In the rows, 128 means zero.
Each row has two labels, one from each of two sets.
[126 118 122 117 117 135 114 155  85 124 123 112 129 145 109 125 166 127
 109  99 138 124 129  93 144 126 121 139 158 115 133 135 135 145 135 135
 125 136 129]
N, [25]
[109 159 161 100 136 136 130 150 115 124 145 144 142 160 123 108 176 143
 110 106 153 117 137 133 139 127 108 121 166 133 122 117 138 143 134 125
 132 122 123]
N, [36]
[114 186 172 146 139 124 149 146 154 138 123 171 132 127 162 135 119 117
  86 105 132 132 152 119 124 131 118 149 169 132  83 121 144 155 114 123
 117  78  86]
T, [31]
[131 172 153 118 153 141 108 160  98 111 135 129 112 140 154 123 146 117
 127 102 144 124 154  84 130 126 106 120 180 130 131 142 126 162 126 117
 128  96 127]
N, [24]
[129 175 213 120 194 157 133 128 108 113 120 134 117 135 122 135 137 136
 118 153 160 101 192 132 145 136 125 118 214 125 127 126 109 188 142  74
 115  97 135]
T, [27]
[130 156 169 126 166 138 118 133  81 111 133 117 136 125 122 142 121 130
 157 139 146 119 161  98 140 123 119 118 184 119 150 111 145 140 133  95
 128 129 155]
T, [31]
[130 164 190 120 171 150 124 142 112 126 130 137  98 123 127 120 148 123
 115 116 149 115 145 104 140 128 102  91 151 111 135 131 121 153 136 106
 112  76 128]
T, [24]
[134 130 131 104 136 134  66 185  83 115 140 119 114 140 135 145 166 103
 114  87 128 172 108  85 132 132 104 134 155 113 151 127 145 138 126 148
 130 113 145]
N, [31]
[125 132 134 135 143 117 115 126 152 162 141 175 116 121 133 121  93 101
 136 126 115 147 150 174 113 125 135 136 136 114 106 135 154 157 123 105
 100  60  83]
T, [25]
[135 160 141 129 119 137 113 162  95 142 123 113 129 139 116 118 151 135
 112  92 154 122 138  95 132 105 112 136 168 116 147 131 150 152 130 138
 131 103 109]
N, [31]
[143 144 181 120 127 170 129 147 135  94 127 119 142 132 102 108 160 155
 131 118 142 131 131 108 142 106 149 142 146 119 137 137 129 161 118 110
 124 112 123]
N, [36]
[134 157 194 114 159 123 105 165 116 118 141 134 133 126 141 127 145 102
 111  94 137 124 141 122 128 118 102 137 190 131 111 129 128 158 124 132
 105  78  98]
N, [36]
[115 175 214 106 182 152 107 152  60 112 121 115  84 135 155 129 146 109
 117 125 151  90 170 117 148 155 165 112 232 115 140 124 116 156 136  83
 119  95 163]
T, [31]
[127 127 109 121 140 145 116 142 128 157 132  82 128 182 111 103 141 122
 132 117 116 130 153 107 110 111 132 139 154 113 108 130 129 149 120 149
 109 107 111]
N, [25]
[125 183 123 122 129 128 114 172  97 125 138 148 119 144 148 128 163 103
 127  82 159 109 145  94 116 117  96 136 180 125 123 136 130 163 132 144
 132  67 122]
N, [36]
[131 142 146 114  56 121 118 157 131  94 131 138 132 131 137 135 132 107
  89  85 131 129 130 100 122 124 135 136 141 125 123 126 153 153 119 138
 119  91 107]
N, [24]
[121 175 172 121 173 139  89 134 111 126 118 132 131 131 151 132 126 124
 130 164 125 184 151 122 139 125 110 131 211 131 135 141 135 150 120 108
 118  78 109]
T, [24]
[136 175 204 113 158 154 122 147  77 101 127 118 103 148 134 137 152 137
 120 124 150 105 161 110 149 121 124 103 206  96 150 130 129 161 141 102
 141 120 144]
T, [31]
[123 137 149 120 134 155 121 155  88 119 123 113 129 143 107 116 176 151
 101 102 148 110 139 139 130 119 139 112 179 122 131 136 112 167 123 118
 140 154 117]
N, [31]
[130 172 159  77 165 141 100 180  46 122 156 135 110 149 152 130 146  96
 110  70 139 116 162  92 133 120  58 120 210 124 122 133 127 174 149 118
 134  86 128]
N, [36]
[132 135 134 109 126 137 112 162 107 120 143 116 134 154 123 134 192 130
 120  94 122 123 123 100 123 109 110 122 163 124 132 127 123 140 147 135
 133 143 133]
N, [31]
[120 142 161 138 136 138 121 166 127 112 124 130 130 132 112 119 167 142
 108 112 135 120 147 120 130 124 129 143 170 113 123 136 141 176 133 119
 118 114 112]
N, [31]
[126 172 146 105 156 128 108 180  96 131 132 130 126 135 130 130 145 125
 113  88 140 107 138 107 118 127 103 133 174 146 115 115 141 196 140 124
 121  98  98]
N, [31]
[125 159 142 130 122 134 110 161 112 128 139 146 117 138 136 141 139 126
 103 108 146 109 128 110 150 133 101 126 174 113 125 122 151 132 133 137
 151 105 119]
N, [27]
[123 224 250 117 202 142 124 163  76 121 127 164  92 158 145 125 123 119
 107 115 151 108 181 107 144 143  97 135 252 125 130 123 135 187 140  84
 121  45 114]
T, [24]
[128 147 131 108 146 151  96 163  47 100 134 100 103 141 108 118 214 134
 115 107 153  99 155  98 150 129  78 107 204 109 152 146 117 163 143 110
 148 145 174]
N, [24]
[117 139 176 155 154 148 146 100 114  95 121 138  93 121 119 115 131 141
 131 152 141 117 156 124 146 138 129 114 175 117 160 129 121 139  75 103
 136 143 144]
T, [31]
[121 178 188 119 170 148 126 101  93 118 113 134 109 136 134 129 137 131
 118 100 154 129 156 105 133 123 113 123 209 120 129 136 112 170 129 105
 123  90 123]
T, [24]
[122 152 211 152 163 160 200 118 139 101 110 132 138 130  89 110 129 158
 103 147 132 147 180 149 157 186 159 128 191 122 142 134 118 166 142  67
 120 146 106]
T, [27]
[128 143 129 133 155 139 116 127 125 140 122 149 118 136 132 127 108 115
 128 114 123 132 141 137 107 132 106 155 145 128 113 136 122 151 118 133
 108  86 102]
N, [25]
[117 146 154 118 168 139 103 168  93 125 134 126 135 150 123 116 145 127
 112 110 131 126 157 119 116 113 126 130 168 118 121 106 130 177 131  97
 117  91 101]
N, [24]

Each row has two labels, one from each of two sets.
[143 106 132 128 147 145 126 133 126 135 131 169  76 146 118 147 121 105
 105 122 156 129 125  71  92 124  98 110  85 130 102 138 124 129 187 109
 124 119 140]
(64), L
[126 110 123 111 135 138 127 158 167 116 130 131 116 152 137 140 124 132
 155 118 128 116 115  91  93 123  93  91 114 128  99 140 116 127 156 136
 105 106 137]
(63), L
[144 128 135 128 129 147 132 136 122 144 150 141  86 165 123 139 114 105
 101 115 168 129 138  80  85 134  92 110  76 136 127 143 136 125 170 118
 125  77 146]
(64), V
[131 133 142 120 144 129 134 145 125  93 120 164 108 125 124 153 121 102
 104 118 182 139 109  92 111 141 138  87  84 136 101 156 109 107 205 113
 107 127 136]
(64), V
[134 132 137 131 140 136 141 148 134 158 123 130  93 172 114 147 101 122
 125  94 178 129 125  88  87 128  91  81  68 140 103 143 134 135 144 108
  82 117 136]
(64), V
[139 129 134 113 124 148 128 156 159 158 129 142  91 147 141 142 110 125
 151 109 150 114 114  89  91 124   2  62 108 147 103 147 108 117 171 146
 126 104 129]
(63), L
[132 128 133 131 105 169 131 149 137 137 135 160 126 179 113 127 119 100
 109 120 160 139 118 113  98 124  51  89  89 135  97 147 106 131 175 113
 122 134 153]
(68), L
[133 123 141  89 130 160 127 150 146 164 115 134  83 173 118 133 107 134
 145 104 188 139 118  73  87 124  79  98  88 146  93 139 131 116 158 112
 132  98 129]
(64), L
[130  90 124 118 128 150 132 147 155 138 133 148  99 166 104 143 122 104
 112 106 161 143 100  74  57 113  88  82  84 128  89 140 126 121 174 119
 102 121 140]
(64), L
[110 115 127 156 138 140 126 119 131 114 129 141 111 147 114 136 126 106
 110 139 171 136  97  89 116 120 130 108  85 143  98 141 120 115 199 114
 104 135 150]
(68), L
[123 141 131 142 134 150 117 130 133 146 139 136 102 143 112 146 129 115
 113 117 161 151 124  94 100 107  59 101  98 133  92 157 117 133 187 129
 142 119 145]
(68), L
[135 132 139 119  87 137 133 142 121 148 128 137 108 146 112 151 116 118
 129  90 160 107 118  95 103 134  90  80  98 134 101 136 154 106 148 120
 113  93 135]
(64), V
[136 122 129 140 134 178 149 143 142 186 132 145 101 177 110 137  89 113
 112 104 147 138 130  96  83 123  55 109  83 148  93 133 122 116 137 104
 135 131 160]
(68), L
[130 126 141 134 121 140 150 132 132 150 127 149 103 151 131 136 115 133
 108 118 178 135 128  99 106 133 106  92  99 138 114 144 111 108 149 106
 118 119 147]
(64), V
[130 121 123 150 135 142 110 142 127 142 141 156 111 157 111 131 136  75
 125 123 164 148 128  93  90 115  91 111  88 135  87 158 113 117 198 127
 125 133 150]
(68), L
[135 116 143 124 129 135 138 152 149 170 134 144 100 164 113 133 114 103
 128 107 171 121 114  90  87 128  73  93  73 159 116 140 123 116 171 121
 132  96 145]
(64), L
[126 121 126 136 133 151 136 122 135 139 137 146  95 168 113 136 116 121
 111 131 167 143 145  93  82 136  84  97  97 147  99 152 116 153 188 104
 131 134 152]
(68), L
[136 110 137 127 131 129 127 148 143 137 125 155  95 164 114 164 105 105
 115 108 175 145 121  83  91 122  80  75  71 143  85 166 128 110 228 121
  98 121 156]
(64), L
[138 147 132 145 117 138 135 134 136 153 121 136  77 169 140 142 121 119
  97 108 186 129 120  95  93 117  60  86  74 148  89 143 111 115 170 120
 134 120 169]
(68), V
[141 126 145 126 126 140 129 139 133 147 129 143  97 162 115 145 115 120
 110 108 177 116 126  71  87 113 117  92  94 133 110 116 155 107 164 118
 104 131 134]
(64), V
[132 119 136 149 137 162 117 146 147 151 121 152 112 184 135 137 123 111
 120 120 168 144 136  89  93 119  61  70  68 149  98 147 117 110 170 115
 122 125 135]
(68), V
[135 119 138 113 134 146 134 158 143 149 104 149  95 167 119 143 106 111
 113 105 174  95 132  80  99 136 100 107  66 154 107 141 122 102 163  89
 104 111 146]
(64), V
